<122>: [-66.3 -28.6 -28.3 -66.5  33.4]
<124>: [-43.3 -27.0 -48.2 -65.0  84.2]
<44>: [-33.8 -14.9 -29.2 -42.9  13.9]
[-43.3 -27.0 -48.2 -65.0  84.2] : <124>
[-66.3 -28.6 -28.3 -66.5  33.4] : <122>
[-33.8 -14.9 -29.2 -42.9  13.9] : <44>

<46>: [-39.3  26.4 -12.9  -6.9  40.8  52.2 -14.3  44.3 -46.5 -45.0 -51.3 -34.7]
<185>: [  4.9  -3.0  -9.7 -11.5  38.1  14.6  16.6 -28.1  70.2   6.6  20.2   6.1]
<49>: [ 11.5  -4.5  -0.3 -12.2  31.9 -16.3   8.1 -41.4  56.1  39.8   9.4  11.6]
<3>: [-52.3   3.4  15.2 -22.8 -39.1  26.6 -33.7 -20.0  32.1  21.1  27.1   6.4]
<20>: [ 38.1 -19.6  20.6  -2.5   0.2 -36.4  19.4 -23.5  21.7  40.2  33.3  11.3]
<118>: [ 40.4 -52.3   3.4  15.2 -22.8 -39.1  26.8 -33.7  17.7  29.4  23.7  -7.2]
<43>: [ 52.6 -29.3  35.4  39.8 -48.9 -43.4  17.1 -24.5   5.7  22.1  29.3   5.0]
<93>: [-14.4  44.3 -46.5  51.3 -63.6 -38.0   3.5 -37.9   2.4  33.5  44.8   7.4]
<132>: [ 43.9  -5.7  22.7  39.6 -47.4   5.3 -12.7 -40.5  24.3  24.5  32.2  -2.6]
[-14.4  44.3 -46.5  51.3 -63.6 -38.0   3.5 -37.9   2.4  33.5  44.8   7.4] : <93>
[ 43.9  -5.7  22.7  39.6 -47.4   5.3 -12.7 -40.5  24.3  24.5  32.2  -2.6] : <132>
next: [-52.3   3.4  15.2 -22.8 -39.1  26.8 -33.7] : [17.7 29.4 23.7]
next: [-12.9  -6.9  40.8  52.2] : [-14.3  44.3 -46.5]
[ 11.5  -4.5  -0.3 -12.2  31.9 -16.3   8.1 -41.4  56.1  39.8   9.4  11.6] : <49>
next: [-14.3  44.3 -46.5] : [-45.0 -51.3 -34.7]

<76>: [-24.9   6.4  18.3  51.1   1.5  17.7 -27.6]
<48>: [ 38.5 -23.9 -74.9 -73.4 -12.3 -54.4  24.5]
<106>: [  6.4   6.4  18.3 -11.4 -41.0   7.8  -4.8]
[ 38.5 -23.9 -74.9 -73.4 -12.3 -54.4  24.5] : <48>
[-24.9   6.4  18.3  51.1   1.5  17.7 -27.6] : <76>
next: [ 38.5 -23.9 -74.9] : [-73.4 -12.3 -54.4]
next: [-24.9   6.4] : [18.3 51.1  1.5]

<28>: [  7.9   3.2 -27.2 -16.4 -18.1 -14.1]
<58>: [-37.1 -18.2  39.6 -15.9   7.9 -24.3]
<127>: [ 26.7 -26.9 -44.1 -33.9  -0.8 -10.8]
<85>: [-44.5 -41.8  -4.7 -33.8 -18.5   8.6]
<79>: [  7.3 -34.3  23.3  -9.3  11.4 -13.2]
<161>: [-39.3 -76.3   7.7 -40.6 -13.0 -39.6]
<5>: [ 20.7   7.3 -34.6  -4.1 -17.2 -24.7]
next: [  7.3 -34.6] : [ -4.1 -17.2 -24.7]
[  7.9   3.2 -27.2 -16.4 -18.1 -14.1] : <28>
[-39.3 -76.3   7.7 -40.6 -13.0 -39.6] : <161>

<117>: [33.6 -2.0  7.7 47.6 -1.3]
<62>: [ 33.6  -2.0 -35.5  47.6  -1.3]
<123>: [ 33.6 -35.5 -35.5  47.6  -1.3]
[33.6 -2.0  7.7 47.6 -1.3] : <117>
[ 33.6  -2.0 -35.5  47.6  -1.3] : <62>

<153>: [ -3.3 -28.5 -12.4  -3.5  -8.7 -62.0  45.0  27.3]
<208>: [-55.9  -6.6  -8.5 -28.7  -3.3  68.8 -59.6  33.2]
<56>: [-40.1 -43.4 -10.6  -6.5  -5.6   4.5   7.0 -54.9]
<199>: [ -3.5  -8.8  -4.8  -8.4  -6.8 -12.7  21.1 -75.9]
<150>: [-10.4 -36.0 -15.0  -2.6  -8.3 -56.5  39.7  33.3]
<137>: [-28.7 -55.9  -8.5  -6.6  -8.2 -33.5  25.0 -51.7]
<214>: [-37.8 -43.0 -10.9  -6.0  -5.3  -0.7  17.2 -55.6]
<91>: [-39.3 -45.4 -18.4  -2.6  -4.8  -5.2  17.3  -2.1]
<120>: [-13.3 -46.0 -14.5  -2.6  -8.0 -61.0  52.6  53.9]
<193>: [ -1.8 -35.7  -9.7  -4.3  -9.1 -71.6  58.5  -0.2]
<66>: [-13.3 -46.0 -14.5  -2.6  -8.0 -61.0  52.6  10.6]
<192>: [-18.8   4.2 -19.5  -2.0  -4.5   4.9   1.1  69.8]
next: [-40.1 -43.4 -10.6  -6.5] : [-5.6  4.5  7.0]
next: [-3.5 -8.7] : [-62.0  45.0  27.3]
[-10.4 -36.0 -15.0  -2.6  -8.3 -56.5  39.7  33.3] : <150>
next: [-28.7 -55.9  -8.5  -6.6] : [ -8.2 -33.5  25.0]
next: [-12.4  -3.5  -8.7] : [-62.0  45.0  27.3]
[ -3.5  -8.8  -4.8  -8.4  -6.8 -12.7  21.1 -75.9] : <199>

<104>: [ 45.4   0.5   1.1  18.6 -11.2 -37.9 -21.0]
<25>: [ 38.5   0.5   1.1  18.6 -11.2 -37.9 -21.0]
<65>: [ -4.5 -58.5  18.0 -19.0   9.6   4.1  29.3]
<119>: [ -3.4   1.1   0.5 -73.7  -6.1  12.4 -13.0]
<112>: [ 38.5   0.5   1.1  18.6 -25.9 -31.1  -2.0]
[ 38.5   0.5   1.1  18.6 -11.2 -37.9 -21.0] : <25>
[ 38.5   0.5   1.1  18.6 -25.9 -31.1  -2.0] : <112>

<22>: [-26.6 -20.9  13.1  12.8  -2.8 -45.9]
<17>: [-20.9 -26.6 -20.9  -5.1  73.4  32.1]
<64>: [ 21.3  -7.8  27.2 -13.0  30.0  45.8]
[-20.9 -26.6 -20.9  -5.1  73.4  32.1] : <17>
[-26.6 -20.9  13.1  12.8  -2.8 -45.9] : <22>

<36>: [ 22.6  24.4  17.2  -6.4   0.4  -2.0  -9.1  10.4  61.6 -31.4  -6.5  21.8
  -6.9  -5.8  -6.0   2.1  -1.3]
<30>: [ 17.7  -3.8  12.9  42.0  55.6  -8.9   7.3  28.7 -11.9  28.1  33.4   9.6
 -27.5 -51.7 -19.5  10.2  28.2]
<83>: [-46.4 -17.9 -18.1  18.9  25.0  71.1  37.8  56.2  11.9   4.7  -7.8  18.1
 -20.4  27.5  53.8 -26.5 -44.6]
<7>: [ 15.2  -4.0  14.5  38.0  58.0 -12.5   7.0  32.0 -10.3  26.3  24.4  15.1
 -26.2 -52.1 -21.1   6.1  30.1]
next: [ 7.3 28.7] : [-11.9  28.1  33.4]
[ 22.6  24.4  17.2  -6.4   0.4  -2.0  -9.1  10.4  61.6 -31.4  -6.5  21.8
  -6.9  -5.8  -6.0   2.1  -1.3] : <36>
next: [ -4.0  14.5  38.0  58.0 -12.5] : [  7.0  32.0 -10.3]

<140>: [-17.9   4.3 -13.6  11.0   0.3  -9.8 -10.1 -28.8 -13.6  -9.7  28.9]
<98>: [  6.1  20.1 -25.9  -5.0  -2.3  -4.9   4.1  54.2  -6.3  11.3 -47.0]
<47>: [ -1.3  69.1 -18.2   0.8  17.5  17.1  -9.3  44.9   0.6  10.3  41.3]
<26>: [-11.8  29.0 -25.6 -14.2   6.0 -12.4   6.9 -20.6  47.3   6.0 -35.2]
<77>: [ -3.6  -1.7  21.1  17.8 -22.2  -3.0  -1.0  42.1   3.5  -6.8   4.5]
<139>: [ -4.9 -19.2 -24.9   7.0  -7.3   4.3  -1.1 -16.6   3.9 -12.1 -28.5]
<189>: [ -6.0  33.1 -13.6   3.2   6.3  13.0  -2.5 -22.1  27.5   4.0  24.8]
<16>: [ -4.9 -19.2   8.4   7.0  -7.3   4.3  -1.1 -16.6   3.9 -12.1 -28.5]
<172>: [-13.6   6.4   2.6  14.4   7.3  15.0   1.7 -41.0 -12.0  -1.7  24.6]
<4>: [ 10.0 -16.9  16.3   4.3  -1.8  -5.4  15.4  50.1  18.0  -4.5 -12.7]
<52>: [-23.8  43.5 -24.9 -15.5  15.7 -17.2   7.4 -62.2 -17.6  -7.3 -27.7]
<201>: [ -0.5  22.8 -13.4  16.6   4.4  18.9 -10.9 -10.7 -61.0  -5.0  46.2]
[ -3.6  -1.7  21.1  17.8 -22.2  -3.0  -1.0  42.1   3.5  -6.8   4.5] : <77>
[ 10.0 -16.9  16.3   4.3  -1.8  -5.4  15.4  50.1  18.0  -4.5 -12.7] : <4>
[ -4.9 -19.2   8.4   7.0  -7.3   4.3  -1.1 -16.6   3.9 -12.1 -28.5] : <16>
[-23.8  43.5 -24.9 -15.5  15.7 -17.2   7.4 -62.2 -17.6  -7.3 -27.7] : <52>

<78>: [ -2.5 -21.9  33.9  37.6  14.6  23.2   6.8  65.8 -45.9  56.5  14.2  38.4
   0.4  -7.5 -32.7   8.2  16.4  13.3  33.6 -66.0]
<108>: [-55.3  -7.0 -50.4  40.7  17.4  35.4 -21.7 -55.7 -12.0  -5.8 -61.2 -14.8
 -41.1 -18.6 -22.9 -30.2   6.1  31.3 -57.7 -12.7]
<107>: [-55.7 -12.0  -5.8 -61.2 -14.8 -41.2 -18.6 -22.9 -30.2   6.1 -29.8  51.6
  23.8 -10.0 -26.0 -14.5   4.7 -37.5  22.8 -11.9]
<135>: [ -0.2  -4.4 -36.6  14.9  30.2 -20.4 -19.8 -26.2  -6.9   7.9 -21.9 -21.1
  25.6 -23.3 -17.7   8.8  21.6  -1.1  29.9  -1.3]
next: [-55.7 -12.0  -5.8 -61.2 -14.8 -41.1 -18.6 -22.9 -30.2   6.1] : [ 31.3 -57.7 -12.7]
next: [ 30.2 -20.4 -19.8 -26.2] : [ -6.9   7.9 -21.9]
[-55.3  -7.0 -50.4  40.7  17.4  35.4 -21.7 -55.7 -12.0  -5.8 -61.2 -14.8
 -41.1 -18.6 -22.9 -30.2   6.1  31.3 -57.7 -12.7] : <108>

<63>: [-68.9  -7.8  16.5 -49.6  66.5 -10.6 -15.2]
<102>: [-72.8  32.4   4.3 -32.6   3.2   4.4  12.4]
<166>: [ -0.4  -0.3  65.5   2.1 -64.4  -8.4  31.6]
<57>: [-16.2 -21.8 -18.5 -23.4   4.6   3.6  20.4]
<99>: [-63.5 -56.8  33.3 -61.1  -1.4  14.6 -14.9]
<32>: [-19.3   9.7  -7.4  21.4  11.5 -19.8  21.2]
<41>: [-14.8  53.5  52.2 -27.0 -27.6  11.8  41.8]
<160>: [-51.9  31.2 -34.4 -42.3  -9.1  -5.2 -53.3]
[-19.3   9.7  -7.4  21.4  11.5 -19.8  21.2] : <32>
[-63.5 -56.8  33.3 -61.1  -1.4  14.6 -14.9] : <99>
next: [ 9.7 -7.4 21.4] : [ 11.5 -19.8  21.2]
next: [-16.2 -21.8] : [-18.5 -23.4   4.6]

<142>: [-65.0   9.8 -36.8  -6.8]
<13>: [ -4.8  54.5 -37.3  64.5]
<31>: [-62.6   7.6 -40.4  -2.0]
<50>: [-73.6  33.3  -9.8  -0.3]
<141>: [-37.6  24.5 -44.9  38.1]
<33>: [  0.3 -84.4  -5.5  39.8]
<73>: [-61.0   7.7 -40.9   0.3]
[-61.0   7.7 -40.9   0.3] : <73>
[-65.0   9.8 -36.8  -6.8] : <142>
[-37.6  24.5 -44.9  38.1] : <141>
[-62.6   7.6 -40.4  -2.0] : <31>
[-73.6  33.3  -9.8  -0.3] : <50>

<37>: [-41.1  -6.4 -20.0  -9.1  11.0  20.2  65.1 -18.1  39.7 -21.1 -11.7  12.0
 -58.9  16.5  17.9]
<19>: [-25.6 -11.4 -42.9 -43.7 -11.9  30.3  52.0   9.8 -20.4 -11.2  25.0  25.2
  18.2   8.9 -18.4]
<143>: [  6.4   1.3  22.7   9.4   4.1  55.7  11.2 -16.7   7.7  -1.4  -6.8 -30.9
  -5.9 -54.9  39.5]
<15>: [ 20.7  19.3  12.6 -25.4  -8.4  49.4 -17.3 -14.2  21.8   3.5  21.9  -9.6
  33.5 -33.1  69.4]
<169>: [-25.6 -11.4 -42.9 -43.7 -11.9  30.3  52.0   9.8 -20.4 -11.2  25.0   0.9
 -45.3 -27.7  43.2]
<24>: [ -8.8  16.2 -23.2 -13.4  -9.1  26.3 -35.4 -27.4  29.9 -13.4  28.3 -17.1
 -27.4  18.2 -22.4]
<18>: [  6.4   1.3  22.7   9.4   4.1  55.7  11.2 -16.7  -6.8  -1.4  -6.8 -30.9
  -5.9 -54.9  39.5]
<6>: [ 16.3 -37.2   0.0 -44.2   7.6  30.9  21.4  -5.8  -4.2 -22.2  22.7 -13.0
  34.7  -9.5  -6.5]
[ 16.3 -37.2   0.0 -44.2   7.6  30.9  21.4  -5.8  -4.2 -22.2  22.7 -13.0
  34.7  -9.5  -6.5] : <6>
[  6.4   1.3  22.7   9.4   4.1  55.7  11.2 -16.7   7.7  -1.4  -6.8 -30.9
  -5.9 -54.9  39.5] : <143>

<86>: [-28.3  -4.8  -6.0  -7.9 -65.2   2.1  -1.6 -17.9   8.3 -35.1]
<45>: [-28.3  -4.8  -6.0  -7.9 -65.2   2.1  11.2 -17.9   8.3 -35.1]
<74>: [-28.3  -4.8  -6.0  -7.9 -65.2   2.1  11.2 -28.6   8.3 -35.1]
<38>: [  4.1  -2.8  24.7 -19.7 -24.9   0.5   9.5 -28.4  -1.5   2.3]
[  4.1  -2.8  24.7 -19.7 -24.9   0.5   9.5 -28.4  -1.5   2.3] : <38>
[-28.3  -4.8  -6.0  -7.9 -65.2   2.1  11.2 -28.6   8.3 -35.1] : <74>
[-28.3  -4.8  -6.0  -7.9 -65.2   2.1  -1.6 -17.9   8.3 -35.1] : <86>

<89>: [-25.9  69.3 -42.1   5.4 -35.7   9.0 -52.6  42.8  15.0  25.4  26.5  65.4
  69.5  -1.6  24.9  10.9]
<155>: [-24.2  68.9 -43.1   5.9 -35.5   9.9 -52.8  43.8  16.1  25.4  26.9  64.5
  69.2  -0.3  24.8  11.1]
<35>: [-25.6  71.4 -42.4   3.7 -35.2   8.4 -51.6  42.9  15.2  25.9  27.1  65.3
  71.2  -0.6  23.9  10.6]
<53>: [-25.8  71.6 -40.9   3.3 -35.4   9.4 -52.3  44.2  12.8  24.4  29.6  67.4
  71.5  -1.6  23.0  10.8]
<115>: [-25.3  72.7 -42.4   2.5 -35.5   8.5 -51.9  44.0  13.0  25.0  29.0  66.6
  71.3  -2.5  24.2  10.7]
<11>: [-25.0  74.4 -40.8   2.7 -35.1   8.7 -50.5  42.2  12.0  24.7  30.0  66.8
  72.4  -2.3  21.8  10.6]
[-25.3  72.7 -42.4   2.5 -35.5   8.5 -51.9  44.0  13.0  25.0  29.0  66.6
  71.3  -2.5  24.2  10.7] : <115>
[-25.6  71.4 -42.4   3.7 -35.2   8.4 -51.6  42.9  15.2  25.9  27.1  65.3
  71.2  -0.6  23.9  10.6] : <35>
[-25.0  74.4 -40.8   2.7 -35.1   8.7 -50.5  42.2  12.0  24.7  30.0  66.8
  72.4  -2.3  21.8  10.6] : <11>

